Here is a tiny trained network, its code and every weight. The questions are about switching its units off for an input and a target symbol, where a switched-off unit gives its printed mean instead of its output.

import numpy as np


def w(rows, s, z=0):
    codes = np.array(rows[::2]) - 128.0
    scale = np.full(codes.shape[1], s)
    scale[-1] = z or s
    return codes * scale


def norm(h):
    return h / np.sqrt((h * h).mean(-1, keepdims=True) + 1e-5)


def f(y):
    return np.maximum(y, 0)


def softmax(a):
    e = np.exp(a - a.max(-1, keepdims=True))
    return e / e.sum(-1, keepdims=True)


def log_softmax(a):
    a = a - a.max(-1, keepdims=True)
    return a - np.log(np.exp(a).sum(-1, keepdims=True))


def net(x, mask):
    ids = ['βδζμπφψ'.index(c) for c in x.split()]
    T = len(ids)
    res = E[ids] + P[:T]
    u = 0
    for l in range(2):
        q, k, v = (norm(res) @ M[l].T for M in (Q, K, V))
        z = softmax(np.where(np.tri(T) > 0, q @ k.T / 3**0.5, -1e9)) @ v
        res = res + np.where(mask[u], z, O[l][:, -1]) @ O[l][:, :-1]
        u += 1
        y = f(norm(res) @ A[l][:, :-1].T + A[l][:, -1])
        res = res + np.where(mask[u : u + 16], y, B[l][:, -1]) @ B[l][:, :-1]
        u += 16
    return log_softmax(norm(res)[-1] @ U[:, :-1].T + U[:, -1])


Q, K, V, O, A, B = {}, {}, {}, {}, {}, {}
E = w([
[61,109,132,171,32,93],'β',
[61,95,80,138,175,195],'δ',
[62,179,182,95,195,201],'ζ',
[87,1,201,215,157,119],'μ',
[136,98,229,92,49,163],'π',
[158,182,100,116,55,178],'φ',
[67,66,104,134,103,74],'ψ',
],0.019)
P = w([
[243,114,2,156,213,32],'0',
[129,99,104,86,192,32],'1',
[115,114,165,87,104,65],'2',
[120,97,189,93,79,93],'3',
[105,55,188,86,91,130],'4',
[46,45,204,78,81,135],'5',
],0.0083)
Q[0] = w([
[76,30,121,213,169,253],'L0H0',
[217,123,71,18,140,140],'L0H0',
[145,53,230,49,40,193],'L0H0',
],0.0064)
K[0] = w([
[50,100,116,119,81,245],'L0H0',
[140,197,13,97,95,175],'L0H0',
[163,152,112,2,42,157],'L0H0',
],0.0073)
V[0] = w([
[163,148,202,73,90,87],'L0H0',
[78,131,83,58,47,155],'L0H0',
[143,254,178,158,98,194],'L0H0',
],0.008)
O[0] = w([
[72,103,2,194,116,210,21],'L0H0',
[72,94,55,19,228,131,252],'L0H0',
[116,62,48,165,142,98,9],'L0H0',
],0.0076,0.0043)
A[0] = w([
[91,84,109,168,80,120,110],'L0N0',
[129,168,100,158,111,35,90],'L0N1',
[134,70,77,182,112,38,167],'L0N2',
[146,78,144,136,46,132,123],'L0N3',
[170,55,168,138,86,144,104],'L0N4',
[191,109,184,120,90,255,81],'L0N5',
[132,92,62,187,111,120,87],'L0N6',
[117,108,136,134,127,241,116],'L0N7',
[103,73,52,99,113,196,197],'L0N8',
[83,139,88,100,161,65,202],'L0N9',
[119,77,116,9,114,69,35],'L0N10',
[151,134,209,152,111,117,181],'L0N11',
[166,11,199,128,87,89,67],'L0N12',
[108,208,108,87,76,118,254],'L0N13',
[144,170,75,160,216,123,207],'L0N14',
[165,167,171,179,153,127,126],'L0N15',
],0.009,0.0027)
B[0] = w([
[79,118,194,82,105,132,169],'L0N0',
[137,148,156,133,49,114,144],'L0N1',
[146,179,179,138,55,135,162],'L0N2',
[112,162,122,72,250,54,167],'L0N3',
[75,87,112,176,153,94,155],'L0N4',
[89,126,128,153,254,57,156],'L0N5',
[49,159,125,28,54,170,150],'L0N6',
[73,186,148,154,199,138,190],'L0N7',
[146,155,148,79,133,62,254],'L0N8',
[216,130,248,182,106,174,215],'L0N9',
[188,141,65,180,114,108,249],'L0N10',
[174,123,76,48,75,179,176],'L0N11',
[110,145,74,66,111,103,185],'L0N12',
[209,124,167,92,182,190,188],'L0N13',
[231,190,147,160,5,155,159],'L0N14',
[173,179,226,129,92,202,148],'L0N15',
],0.0062,0.0071)
Q[1] = w([
[127,186,145,164,208,120],'L1H0',
[8,128,148,2,115,147],'L1H0',
[122,209,95,65,156,180],'L1H0',
],0.0084)
K[1] = w([
[191,144,83,115,42,91],'L1H0',
[17,91,2,57,216,56],'L1H0',
[80,81,212,144,96,113],'L1H0',
],0.007)
V[1] = w([
[105,181,161,166,150,246],'L1H0',
[152,241,71,75,70,175],'L1H0',
[214,122,2,109,179,190],'L1H0',
],0.0082)
O[1] = w([
[55,202,103,168,211,4,88],'L1H0',
[10,90,12,95,166,160,151],'L1H0',
[26,184,232,90,98,194,3],'L1H0',
],0.012,0.0037)
A[1] = w([
[124,94,157,126,48,156,106],'L1N0',
[157,114,123,71,44,109,253],'L1N1',
[137,83,129,106,90,251,151],'L1N2',
[115,137,120,187,162,98,72],'L1N3',
[153,168,140,120,133,76,103],'L1N4',
[133,87,127,175,95,124,46],'L1N5',
[131,212,70,67,104,78,127],'L1N6',
[153,178,158,174,120,210,89],'L1N7',
[50,91,128,113,122,179,72],'L1N8',
[58,135,111,111,115,131,105],'L1N9',
[80,126,186,193,138,60,133],'L1N10',
[83,205,131,159,138,167,82],'L1N11',
[225,146,181,162,134,103,159],'L1N12',
[106,110,45,207,116,167,95],'L1N13',
[66,145,58,190,159,43,67],'L1N14',
[61,93,60,77,173,191,226],'L1N15',
],0.012,0.0039)
B[1] = w([
[143,131,91,107,138,124,165],'L1N0',
[99,129,149,136,160,142,255],'L1N1',
[132,91,121,114,142,144,204],'L1N2',
[115,99,122,132,147,151,135],'L1N3',
[128,160,142,80,104,133,177],'L1N4',
[162,69,58,162,117,125,135],'L1N5',
[129,148,181,117,180,117,209],'L1N6',
[110,116,112,151,195,100,141],'L1N7',
[136,145,96,121,88,140,161],'L1N8',
[111,149,132,172,109,153,158],'L1N9',
[132,143,138,93,168,122,156],'L1N10',
[144,102,113,84,125,121,154],'L1N11',
[85,157,117,155,93,139,234],'L1N12',
[92,153,82,172,104,98,133],'L1N13',
[104,71,109,248,141,201,140],'L1N14',
[125,133,121,143,90,102,235],'L1N15',
],0.016,0.0087)
U = w([
[90,157,105,222,178,133,164],'β',
[113,209,211,38,144,54,89],'δ',
[227,204,164,171,2,99,251],'ζ',
[192,76,142,49,113,207,94],'μ',
[47,178,96,96,8,161,159],'π',
[152,175,214,169,63,211,73],'φ',
[181,123,35,142,123,36,226],'ψ',
],0.0068,0.0022)

Each question gives the input, a string of symbols that net reads in full, and the target symbol t.
The units are the heads (3 rows each of Q, K, V and O) and the neurons (one row each of A and B). Each row of codes is followed by its name. A weight is (code - 128) times the scale printed after its matrix; where a second scale follows, it is the last column's (O, A, B and U).
mask holds one flag per unit, layer by layer, with each layer's heads first. A switched-off unit (its flag False) gives its mean, the last column of its rows in O or B, instead of its output. The means were averaged over made-up inputs and are rounded, as every weight is.
A unit's drop is (log p(t) with every unit on - log p(t) with that unit switched off) / (log p(t) with every unit on - log p(t) with every unit switched off).
The circuit of an input: a set's keep is (log p(t) with only the set's units on - log p(t) with every unit switched off) / (log p(t) with every unit on - log p(t) with every unit switched off). Starting from the 12 units with the biggest drops (on a tie, the unit counted first), units are removed one at a time, each time the one whose removal leaves the highest keep (on an exact tie, the one counted first), for as long as the keep stays at least 0.8.
units of the circuit, in order: the units of the circuit, biggest drop first
most important unit: the unit with the biggest drop
top k neurons: the k neurons with the biggest drops, biggest first
input β δ δ φ δ δ, target δ: units of the circuit, in order	L0N13, L1H0, L0H0
input β φ δ μ ψ, target ζ: units of the circuit, in order	L0N12, L1H0, L0N9
input δ β ζ δ, target β: top 2 neurons	L1N14, L0N13
input δ ψ δ δ β ψ, target ψ: top 2 neurons	L0N3, L0N12
input β ψ δ π ζ, target β: units of the circuit, in order	L0H0, L1H0, L0N9
input β δ φ β φ μ, target π: units of the circuit, in order	L0H0, L1H0, L1N8
input ζ δ ζ φ δ, target π: units of the circuit, in order	L1N15
input ψ δ ψ μ β ψ, target ψ: units of the circuit, in order	L1H0, L0H0
input ψ μ β ψ ζ, target μ: units of the circuit, in order	L1H0, L0H0
input ψ δ β, target δ: top 2 neurons	L0N7, L0N13
input δ β δ δ δ μ, target δ: units of the circuit, in order	L0H0, L1N10, L0N12
input ψ δ ψ δ, target μ: units of the circuit, in order	L0H0, L0N12, L1H0
input ζ ζ ζ δ, target β: units of the circuit, in order	L1H0, L1N14
input δ φ β φ, target ψ: units of the circuit, in order	L1H0, L0H0, L0N0
input μ φ δ δ φ, target δ: units of the circuit, in order	L0N8, L1N6, L0H0, L1H0
input δ ψ β φ, target ψ: units of the circuit, in order	L1H0, L0H0
input ζ ζ ψ, target β: most important unit	L1H0
input δ φ φ δ, target π: units of the circuit, in order	L0H0, L1H0, L1N15, L1N8
input φ μ δ δ ζ ψ, target β: units of the circuit, in order	L1N14, L1H0
input ζ φ δ φ ψ, target π: most important unit	L0H0
input φ ζ μ δ, target ζ: top 2 neurons	L0N12, L0N9
input π δ δ δ δ, target φ: top 2 neurons	L0N5, L0N4
input ψ δ φ δ β, target δ: top 4 neurons	L0N2, L0N0, L0N13, L0N14
input φ ζ δ ψ δ δ, target δ: top 3 neurons	L0N2, L0N9, L0N13
input δ δ β δ, target ψ: top 2 neurons	L0N12, L0N3
input δ ζ ψ π δ, target φ: top 3 neurons	L0N5, L1N12, L0N3
input δ δ π φ φ ψ, target μ: top neuron	L0N5
input δ φ δ φ β δ, target ψ: top 2 neurons	L0N2, L0N13
input π μ ψ, target ζ: top 3 neurons	L0N5, L0N4, L0N10
